Each row, then roughly how far along a hidden order it lies, from 0 to 30
In the rows, 128 means zero.
[143 115  55 129  94 145 146 150  78 135 133 151 168  97 127 157 176 144
 134 122 149]
26
[129 145 177 114 163 117 114  99 152 121 131  86 141 144 104 105 121 142
 102 127 128]
6
[108 125  82 134 127  97 152 149 106 132 108 158 141 156 129 168 136 136
 117 110 133]
21
[163 145 117 106 146 186  96  78 103 129 160  94 129 118 107 112 138 127
 102 153 112]
9
[101  93 102 124 168 174 128 175 202  95 174 128 191  48  96  59 114 185
 161 113 181]
14
[115 177 126 158 155 130 131 104  92 109 140 127 124 173  90 151 105 140
 117 103 136]
16
[ 69 106  84 116 131 124 156 150 147 124  96 166 153 116 130 150  89 156
 108  95 117]
18
[ 96 164 152 139 131  62 133 109 114 126 105 144 122 195 107 162  93 135
 105 107 129]
15
[123 124 146 103 139  97 133 116 130 136 110 100 132 151 119 132 144 147
  95 124 122]
10
[159 124  97 127  95 131 141 162  86 130 139 134 191  78 115 140 212 154
 149 128 158]
28
[ 71 165 117 132 122  86 156 103 117 133  67 156 105 214 120 187  55 127
  91  85 133]
14
[125 136 137  98 151 125 120 101 160 125 129 106 130 143 118 124 114 132
  95 130 124]
7
[162 141 111 120 133 167 108 116 109 128 165 118 147 110 109 116 155 126
 119 147 126]
16
[166 122  68 110 131 161 128 113  78 133 135 119 158  81 129 136 177 132
 129 131 141]
19
[129 142 123 144 120 106 132 139  81 126 125 125 126 161  91 166 148 129
 132 117 125]
23
[154 131 103 110 160 206  87  78 111 126 168 108 115  85 113  90 100 125
 104 147 102]
7
[ 89 120  39 146 117 167 151 110  97 139 109 179 160 124 146 153  95 137
 121 111 148]
20
[169 120  53  76  85 138 139  87   1 163  92 144 110 132 161 211 161  91
  95 123  96]
24
[ 80 162  91 151 115 116 143 112  89 135  90 183 116 198 136 186  91 117
 115  95 133]
22
[163 135  99 113 136 178 113 101  62 128 151 122 145  92 124 120 156 119
 119 139 124]
17
[ 78 159 128 126 138  97 134  91 126 131  94 132 108 207 112 164  81 140
  87  99 152]
10
[148 138 118 103 149 199  86  81 129 129 171  94 119 107 106  78 117 133
 100 153 109]
6
[140 127 155 142 108 114 127 185 114 109 157 108 157 115  88 119 216 154
 148 136 145]
22
[184 139 128 117 130 188  91  93  89 135 178  89 134 103 115  91 186 132
 117 167 118]
13
[ 94 178 153 124 169 112 114  70 129 122 119  94  97 203 107 140  67 129
  88 107 129]
3
[120 220 214 121 165  70 109  53 109 131 128  66 108 227  92 138 108 144
  71 108 128]
2
[ 93  89   1 120 125 207 136 119  86 130 123 180 162  65 144 138  90 138
 128 112 154]
23
[114  96  18 132 125 203 137 138  63 124 141 166 208  58 129 146 153 160
 141 112 152]
30
[ 72 163 129 128 173 140 116  72 173 119 115 130  83 193 114 147  30 123
  87 103 122]
4
[ 94 113 113 113 122  99 144 156 148 130 107 128 160 130 118 134 107 166
 115 104 159]
17
[160 146 148  86 161 161  93  76 134 135 153  66 117 104 110  81 111 124
  93 157  92]
2
[126 134 128  86 167 169 105  79 157 123 148 111 126 102 116  86  78 120
 101 140 105]
4
[100 120  95 111 136 126 138 119 135 132 107 124 140 148 127 139 101 153
 105 110 137]
13
[154 135  94 109 162 227  80  65  89 134 169  91 107 104 120  93  96 111
 104 155  84]
8
[150 151 178 116 155 132 103  79 123 128 131 113 102 152 108 123 105 121
 105 138  96]
6
[161 158 139 127 138 143 103  90  94 127 154  87 138 138  99 122 161 135
 120 137 125]
15
[129 133 120  93 164 153 116  75 145 132 131  96 135 108 137 109 102 137
  94 130 126]
5
[107 157 123 149 139 135 124 110 105 116 118 153 109 187 113 169  88 121
 116 104 121]
17
[102 153 170 108 171 156 108  90 178 115 152  98 143 130  99  83  82 143
 163 125 131]
5
[124 124  85 110 132 149 134  98 122 134 128 141 158 109 132 160 133 140
 123 121 141]
16
[151 126 146  84 154 138 117  89 149 130 149  73 148  86 116 107 130 149
 102 137 123]
6
[114 172 177 102 170 112 104  69 138 124 136  60 108 183  95 110  75 140
  83 120 134]
0
[148 109  62 119 104 155 144 148  83 133 139 145 174  83 130 161 172 142
 141 125 148]
26
[ 81 144 111 114 168 133 123 102 141 118 111 125 100 178 118 121  42 135
  87  96 126]
6
[ 80 179 128 133 124  96 144  82 113 133  72 145 108 225 117 177  58 127
  84  95 137]
13
[ 94 139 112 144 113  81 162 148 101 133  97 168 148 183 120 179 147 136
 120  98 146]
25
[156 137 147 107 140 152  99 104 130 126 161  76 139  95  95  82 178 146
 113 157 130]
10
[121 114  70 103 145 165 110 105 115 130 135 128 154  70 134 126 107 135
 120 123 131]
14
[121 114  16 128 105 177 143 136  74 136 123 173 172  84 137 160 145 139
 128 111 162]
27
[ 84 159  67 158 116 115 163 125  72 134  91 192 135 200 137 195 107 127
 115  84 148]
27
[ 93 100  33 153 113 130 151 150  66 130 113 188 137 161 127 169 147 138
 124  94 146]
28
[103 161  93 150 122 117 137 137  95 127 109 157 122 174 116 169 111 132
 117 103 128]
21
[116 104  62 149 108 154 149 180  96 122 126 190 175  84 125 156 161 146
 152 109 145]
30
[128 124  94 129 136 145 130 144 115 114 148 136 151 116 113 129 144 142
 133 119 144]
20
[135 161 127 105 147 158 117  86  80 127 152  85 149 142 106 128 143 135
  97 125 130]
12
[ 89 126  16 149 130 159 149 176  62 125 120 207 131 142 135 176 114 125
 134  87 130]
28
[ 98 122  91 119 137 146 135 131 144 116 131 156 153 118 125 118 105 146
 128 115 142]
15
[ 86 106  17 115 130 192 145 109 102 140 111 191 163 102 150 156  78 128
 123 114 139]
21
[ 58 123 121 142 136 117 165 129 116 123  80 223 104 172 152 193  48 112
 111  76 117]
21
[112 165 192 109 170 103 104  64 143 125 129  69  95 199 106 121  74 132
  84 121 127]
0
[118  93  48 113  94 168 141 134  73 145 113 145 167  62 142 159 166 151
 128 130 154]
25
[120 101  33 128 100 172 145 148  82 136 124 168 180  71 133 148 153 141
 152 124 155]
29
[110  95  77 118 115 153 142 150 150 130 116 166 161  91 139 131 122 131
 141 126 138]
20
[125 175 212 115 166  92 113  81 138 135 130  62 114 177  91 125 114 150
  88 110 122]
3
[141 115  98 107 159 180 108 102 136 118 155 123 135  76 118  92  97 135
 120 139 114]
10
[103 159 148 107 169 148 117 100 132 119 139 109 126 151 106 116  82 136
  86 122 127]
6
[102 176 178 115 184 109 110  63 135 123 133  79  74 190 107 134  58 125
  86 117 114]
0
[102 182 184 136 133  90 127  92 135 127 105 128 107 208 101 157  97 131
  94 112 134]
11
[131 125 134  99 163 167 117  88 143 132 140 101 138 103 127 103  99 135
 105 130 116]
7
[163 136 160  85 147 143 117  95 134 132 147  82 145 112 107  97 150 137
 103 147 115]
7
[165 140 136 116 143 180  89  96 132 126 170  78 129 108  98  72 150 140
 110 157 120]
8
[118 135  88 145 139 137 137 146  89 124 131 144 133 131 104 156 132 135
 122 114 121]
21
[134 139 127 102 146 157 117  90 134 123 151 110 146 109 112  98 119 133
 114 132 119]
10
[101 105  99 106 104 104 159 173 123 137 105 152 169 106 131 155 174 147
 125 117 151]
23
[ 98 141  42 156 122 150 157 162  41 126 133 188 144 151 123 189 130 131
 125  88 133]
30
[ 88 158 132 133 153 120 129 108 122 108 130 135 135 167  98 127  89 146
 113 106 132]
14
[154 113  95  99 151 174 105  98 107 130 158  89 121  83 120  85 143 129
 116 140 113]
10
[114 161 153 136 170 126 112  94 127 112 143  98 130 165  91 127  84 153
 107 109 123]
9
[131 188 228 114 125  28 126 103 142 141 100  61  91 227 101 140 134 129
  83 129 134]
3
[120 135 126  94 156 132 118  94 166 125 116 107 109 137 123 104  90 133
  91 126 132]
5
[ 98 116  91 107 115 109 153 141 121 138  95 145 148 126 137 154 123 137
 112 120 135]
19

New part:
[121 110 130 232 130 146 111 130 146 144 142 112 124 146 226 119 119 156
 116 125 147 126 100 146 118 104  90 132 110 119 125 142 172 233 116 108
 124 116 117 142 112]
6
[ 56 121 104  53 132 129 125 138 100  79 135 128 135 118 107 130 109  91
 123 122 155 126 131 162 114 122 117 126 123 141 120 104 140 171 115 130
 127 131 139 133 129]
5
[104 115 134 182 133 140 121 138 137 150 134 121 122 140 195 119 126 158
 126 134 128 119 110 138 122 107 102 136 106 116 127 135 155 185 122 114
 131 121 120 141 120]
10
[ 63 126 106  97 129 129 127 143  99  87 135 129 134 119 106 131 112 103
 123 119 153 125 129 155 115 123 120 126 120 140 120 105 134 165 117 131
 130 128 139 128 132]
7
[157 115 155 217 133 132 124 140 144 164 125 126 117 139 189 119 137 181
 139 135 102 114 116 124 130 118 111 137  92 108 134 154 138 140 133 123
 134 123 117 140 127]
17
[162 134 146  93 127 128 130 126 139 159 126 128 122 135 165 125 141 151
 130 129 103 127 123 110 138 133 128 131 110 121 132 143 125  92 136 129
 131 131 121 122 133]
18
[184 162 154  41 129 115 147 107 129 192 103 141 118 141  65 130 155 124
 103 115  74 131 138  78 151 138 178 135 114 115 134 140  86   1 146 142
 136 140 141 105 177]
30
[ 79  95 113 227 128 136 116 161 116  98 150 117 133 124 193 123 105 146
 151 141 168 116 113 174 102 105  81 126 118 137 123 120 152 241 112 116
 130 109 125 152  98]
1
[125  99 133 250 127 146 112 151 144 163 149 106 123 143 255 111 119 179
 133 147 161 120 101 157 111  91  77 134 111 123 128 144 171 245 117 104
 133 109 110 154 104]
4
[141 117 145  45 128 117 142 192  84 181 136 129 120 114 222 112 132 180
 185 174 115  97 152 140 112  98 105 137  87 143 137 126 104  87 131 135
 170 121 126 149 146]
17
[174 124 155 207 132 134 123 124 152 169 118 125 118 144 177 124 141 180
 129 124  92 118 109 115 133 125 115 136  97 107 133 159 137 141 134 125
 126 120 115 132 123]
18
[ 79 118 112 175 130 136 121 131 120 101 132 127 131 131 106 134 110 107
 114 112 145 126 115 153 119 122 114 129 117 128 120 124 145 178 115 128
 120 119 138 132 119]
7
[ 67 102 107 252 128 142 111 134 136  77 146 119 134 125 167 130 103 126
 129 119 165 130 109 160 109 122  91 122 128 129 119 122 168 254 113 113
 115 110 125 142  98]
0
[156 128 149  84 128 127 134 138 125 157 130 127 121 130 181 121 137 150
 138 139 106 119 131 122 130 123 123 132 106 126 133 140 119 104 134 130
 141 129 122 127 136]
17
[140 154 122  63 122 113 141 104 126 111 116 143 131 121  18 145 133  80
 104 100 105 136 137 103 144 157 166 119 137 133 126 124  94  31 135 149
 118 132 146  96 145]
20
[151 124 148 118 130 126 133 161 114 173 131 127 118 127 203 116 137 176
 159 153 103 107 131 125 125 111 108 135  91 124 135 143 115 105 133 130
 151 122 120 142 138]
18
[136 156 123   7 126 107 150 130  97 117 112 150 131 114   1 142 135  79
 125 114  99 128 153 105 140 149 171 124 129 138 128 114  72   1 136 155
 134 135 149 107 167]
22
[104 134 111  13 119 110 152 180  67 130 140 138 132 107 114 131 118  93
 155 154 142 109 161 140 115 114 134 122 117 166 127  99  76  56 125 150
 159 119 152 124 152]
14
[162 127 156 181 133 135 121 141 152 165 125 125 118 144 173 119 137 172
 132 124  98 120 113 120 134 123 114 137  95 108 132 155 142 133 142 123
 128 125 114 134 122]
17
[167 162 132  92 126 121 131  64 163 107 105 144 131 136   1 150 144  82
  81  71  84 153 125  78 162 176 183 122 138 113 126 140 104  31 141 149
  97 143 138  86 138]
22
[ 55 119 108 188 132 140 112 114 131  68 138 122 135 128 101 133 106 100
 106 100 155 140 114 161 118 132 113 125 130 127 117 116 160 229 113 121
 108 129 131 133 111]
2
[ 80 133 107  81 124 124 135 151 107 102 137 131 131 116 105 132 112 100
 128 126 146 122 138 150 116 119 120 124 127 140 123 107 114 127 118 137
 136 124 145 127 135]
10
[113 117 129 246 131 146 111 112 157 128 136 114 124 149 176 126 121 145
  98 105 132 134  95 141 124 114 110 132 116 113 123 142 171 218 120 112
 113 120 121 130 111]
8
[134  90 134 255 124 151 105 148 174 154 155  97 125 148 255 114 118 197
 140 149 161 123  87 157 110  90  66 129 120 119 130 158 188 255 116  94
 125  99 102 157  80]
0
[186 143 147  39 125 116 145 140 116 184 119 132 120 128 148 124 147 147
 144 147  96 117 143 104 138 128 148 132 112 129 136 137  89  21 141 140
 149 130 128 121 156]
23
[ 96 106 119 250 129 142 112 133 143 114 144 115 129 137 212 124 111 135
 121 123 151 127 103 157 114 110  93 129 116 126 122 134 159 240 113 112
 120 111 123 143 102]
3
[148 126 146 152 132 134 124 130 137 151 127 125 120 137 178 121 135 163
 131 129 106 121 120 118 129 123 116 135 103 116 132 145 132 137 131 125
 132 129 117 131 131]
15
[224 134 159 176 121 122 142 126 158 222 118 131 114 146 177 128 148 168
 123 130  79 116 113  85 144 120 138 131 107 114 138 167  96  47 139 132
 133 108 126 117 140]
27
[131 137 123 124 123 124 131 122 130 118 130 132 129 127 101 137 125 107
 113 108 119 137 123 119 132 137 137 123 122 131 126 133 120 108 128 138
 126 123 137 116 130]
14
[146 114 153 202 136 139 117 134 147 157 124 120 118 142 191 119 134 181
 133 127 106 118 113 131 129 114 105 139  93 106 132 151 152 139 128 118
 130 127 114 143 118]
14
[104 146 110  82 121 125 135 118 123  97 134 131 134 123  67 140 118  77
  94 101 134 139 124 127 132 138 147 119 134 142 121 115 122 106 124 137
 118 127 143 108 137]
12
[117 136 113  60 119 111 145 150  96 117 135 138 131 119  92 136 120  92
 129 128 134 122 142 125 124 131 140 120 122 151 126 114  90  44 127 147
 139 120 147 113 148]
15
[120 142 115  46 118 114 146 141 106 115 131 138 132 114  79 138 126  88
 117 122 124 127 139 121 128 134 152 120 125 148 126 117  87  57 129 148
 135 122 147 116 140]
16
[102 136 115 157 124 130 126 115 135  98 130 129 132 132  83 138 118  96
  88  98 133 138 115 134 128 136 134 122 127 132 121 125 129 138 120 135
 114 121 137 117 130]
11
[181 148 146  75 125 119 139 121 132 161 118 134 124 130 134 131 146 135
 124 124  92 130 137  89 144 136 152 129 124 123 135 138 104  43 141 140
 135 134 129 111 149]
22
[135 127 139 138 128 127 130 136 124 135 132 128 125 130 132 126 129 140
 127 124 119 122 123 130 126 122 121 130 107 124 128 136 128 130 127 130
 131 127 128 124 132]
14
[105 114 124 128 130 130 129 152 110 136 134 127 125 129 151 123 118 137
 140 129 136 114 118 151 116 108 107 132 103 131 126 126 131 152 119 125
 138 117 135 141 135]
11
[198 143 154  63 124 116 147 137 128 209 115 137 117 137 138 125 149 155
 132 141  83 112 136  87 142 125 148 135 110 121 138 152  87  17 144 139
 147 123 130 120 161]
27
[ 96 128 116 141 127 129 131 133 121 110 133 129 130 126 100 134 117 106
 118 111 137 125 122 139 122 126 124 126 115 136 122 121 126 162 120 134
 126 120 139 124 135]
11
[102 135 106  56 122 118 141 153 101 116 136 133 132 114 100 135 121  97
 127 135 140 122 137 141 120 124 131 120 122 151 124 110 100  91 124 143
 137 120 146 120 144]
12
[ 70 113 113 194 131 136 120 137 122  91 137 124 132 129 132 131 108 117
 124 112 150 125 114 161 115 118 104 127 113 130 121 122 147 206 114 125
 121 118 134 138 112]
5
[196 158 152  28 128 120 144 105 139 173 107 139 119 140  82 131 155 128
 104 115  79 128 134  73 154 141 167 134 128 116 134 142  95   5 145 139
 132 136 132 105 162]
28
[ 89 104 119 227 129 142 115 143 133 115 143 118 128 133 181 126 110 141
 130 123 149 121 107 162 110 110  94 128 114 122 122 134 158 222 114 116
 125 112 126 142 109]
4
[191 168 157   1 131 110 161 121 107 209  98 150 115 142  47 129 158 118
 104 113  63 114 142  78 153 132 179 140 100 116 135 134  68   1 148 147
 147 140 146 101 193]
30
[ 80 146 105  13 121 120 138 130  99  95 137 130 135 113  90 137 120  73
 105 116 149 135 138 132 128 138 147 119 138 146 121 101 112  85 125 144
 131 133 147 109 146]
10
[ 85 105 111 255 128 144 107 123 151  82 146 116 134 133 159 131 109 134
 117 110 156 136  97 161 117 119  95 122 133 123 119 131 176 210 112 115
 105 113 122 139  90]
0
[ 70 131 111 166 132 138 114 104 132  69 131 126 136 135 101 138 111  94
  90  91 145 141 108 154 128 130 127 123 127 124 117 116 158 191 116 127
 105 132 133 121 120]
5
[112 110 135 221 132 142 116 137 136 141 137 115 125 139 195 121 118 135
 122 129 142 119 105 150 117 104  94 134 106 123 127 136 158 204 119 114
 130 119 121 141 116]
8
[104 151 108  30 119 118 140 127 107 103 135 132 134 122  90 138 119  74
 104 111 137 134 136 123 129 136 152 119 135 151 122 105 101  83 124 147
 128 127 147 106 144]
13
[ 85 107 118 201 130 136 121 161 112 127 142 119 128 127 185 123 110 143
 147 141 159 111 119 167 106  97  82 132 105 136 125 124 146 209 115 117
 138 110 129 150 180]
5
[197 150 148  63 126 116 139 103 143 170 111 135 121 138  90 131 151 126
 107 116  84 133 133  83 151 142 163 130 125 119 134 142 100  19 145 138
 127 138 128 109 154]
25
[ 54 147  90   1 125 121 137 145  70  73 140 131 138 103 128 131 113  70
 121 126 161 135 152 153 118 135 146 119 135 163 120  83 117  93 122 145
 142 148 144 115 149]
7
[127 153 115  35 120 112 146 119 104 113 121 143 132 119  26 143 130  76
 110 110 118 133 142 109 136 153 164 120 137 142 127 118  94  32 132 150
 126 129 149 102 151]
18
[ 92 113 119 199 131 137 120 136 126 132 131 122 124 136 145 130 113 133
 115 120 140 121 111 152 117 113 103 131 109 126 123 131 153 198 117 119
 123 116 132 138 125]
8
[ 89 107 124 209 130 138 119 134 132 128 136 122 127 137 162 127 118 135
 119 121 139 122 110 156 118 109 103 132 110 125 123 131 154 196 117 118
 124 113 129 136 117]
8
[122 117 132 184 133 140 117 129 139 144 129 119 123 141 174 121 123 156
 119 124 128 123 109 140 121 112 101 136 105 115 126 138 157 188 123 115
 125 122 120 143 121]
11
